Here is a tiny trained network, its code and every weight. The questions are about switching its units off for an input and a class, where a switched-off unit gives its printed mean instead of its output.

import numpy as np


def w(rows, s, z=0):
    codes = np.array(rows[::2]) - 128.0
    scale = np.full(codes.shape[1], s)
    scale[-1] = z or s
    return codes * scale


def norm(h):
    return h / np.sqrt((h * h).mean(-1, keepdims=True) + 1e-5)


def f(y):
    return y / 2 * (1 + np.tanh(0.7978845608 * (y + 0.044715 * y**3)))


def log_softmax(a):
    a = a - a.max(-1, keepdims=True)
    return a - np.log(np.exp(a).sum(-1, keepdims=True))


def net(x, mask):
    res = np.array(x, float).reshape(1, 4) / 4 @ E
    u = 0
    for l in range(3):
        y = f(norm(res) @ A[l][:, :-1].T + A[l][:, -1])
        res = res + np.where(mask[u : u + 7], y, B[l][:, -1]) @ B[l][:, :-1]
        u += 7
    return log_softmax(norm(res)[-1] @ U[:, :-1].T + U[:, -1])


A, B = {}, {}
E = w([
[125,131,127],'x0',
[127,130,128],'x1',
[2,115,74],'x2',
[123,113,69],'x3',
],0.0091)
A[0] = w([
[148,192,217,235],'L0N1',
[82,124,246,253],'L0N2',
[149,245,122,175],'L0N3',
[52,227,150,178],'L0N4',
[88,90,131,179],'L0N5',
[113,63,171,209],'L0N6',
[74,204,157,127],'L0N7',
],0.011,0.0035)
B[0] = w([
[190,254,116,253],'L0N1',
[63,194,247,254],'L0N2',
[87,120,18,160],'L0N3',
[180,116,190,220],'L0N4',
[111,97,206,177],'L0N5',
[51,150,141,168],'L0N6',
[166,154,171,173],'L0N7',
],0.009,0.0055)
A[1] = w([
[246,196,134,186],'L1N1',
[146,54,31,169],'L1N2',
[115,138,113,103],'L1N3',
[173,72,90,138],'L1N4',
[111,165,136,3],'L1N5',
[209,4,78,149],'L1N6',
[108,130,63,119],'L1N7',
],0.013,0.0042)
B[1] = w([
[78,44,51,254],'L1N1',
[129,186,185,184],'L1N2',
[132,135,123,123],'L1N3',
[130,247,178,146],'L1N4',
[97,136,150,121],'L1N5',
[148,165,224,173],'L1N6',
[225,160,132,139],'L1N7',
],0.012,0.009)
A[2] = w([
[59,61,216,221],'L2N1',
[157,165,179,13],'L2N2',
[137,141,175,169],'L2N3',
[8,128,174,167],'L2N4',
[79,71,205,146],'L2N5',
[97,222,122,42],'L2N6',
[153,31,133,3],'L2N7',
],0.012,0.0027)
B[2] = w([
[133,108,1,240],'L2N1',
[123,171,210,159],'L2N2',
[166,91,115,174],'L2N3',
[191,117,103,254],'L2N4',
[145,119,46,203],'L2N5',
[153,81,252,175],'L2N6',
[89,101,243,126],'L2N7',
],0.008,0.0079)
U = w([
[124,114,61,253],'0',
[149,185,254,3],'1',
],0.018,0.0024)

Each question gives the input, the list of numbers given to net, and the class t.
The units are the neurons (one row each of A and B). Each row of codes is followed by its name. A weight is (code - 128) times the scale printed after its matrix; where a second scale follows, it is the last column's (A, B and U).
mask holds one flag per neuron, layer by layer. A switched-off neuron (its flag False) gives its mean, the last column of its row in B, instead of its output. The means were averaged over made-up inputs and are rounded, as every weight is.
A unit's drop is (log p(t) with every unit on - log p(t) with that unit switched off) / (log p(t) with every unit on - log p(t) with every unit switched off).
The circuit of an input: a set's keep is (log p(t) with only the set's units on - log p(t) with every unit switched off) / (log p(t) with every unit on - log p(t) with every unit switched off). Starting from the 12 units with the biggest drops (on a tie, the unit counted first), units are removed one at a time, each time the one whose removal leaves the highest keep (on an exact tie, the one counted first), for as long as the keep stays at least 0.8.
units of the circuit, in order: the units of the circuit, biggest drop first
top k neurons: the k neurons with the biggest drops, biggest first
top k neurons in layer l: the k neurons of layer l with the biggest drops, biggest first
drop when u is switched off: that unit's drop, to one decimal
input [-3,1,-6,-4], class 0: units of the circuit, in order	[L1N1]
input [-8,5,0,1], class 1: top 2 neurons	[L0N1 L0N2]
input [4,-5,-4,7], class 1: top 2 neurons	[L0N2 L0N1]
input [0,1,2,4], class 1: top 2 neurons	[L0N2 L0N1]
input [7,-3,3,5], class 1: top 2 neurons	[L0N2 L1N1]
input [4,5,-4,-4], class 0: top 3 neurons	[L1N1 L1N6 L1N2]
input [-4,-5,2,3], class 1: top 2 neurons in layer 1	[L1N1 L1N2]
input [3,-8,-1,4], class 1: top 2 neurons	[L0N1 L0N2]
input [-5,-8,-4,3], class 0: drop when L1N1 is switched off	2.7
input [-2,8,1,4], class 1: drop when L0N1 is switched off	1.2
input [-4,5,-4,-2], class 0: drop when L1N1 is switched off	1.4
input [5,-2,-2,7], class 1: drop when L2N7 is switched off	0.0
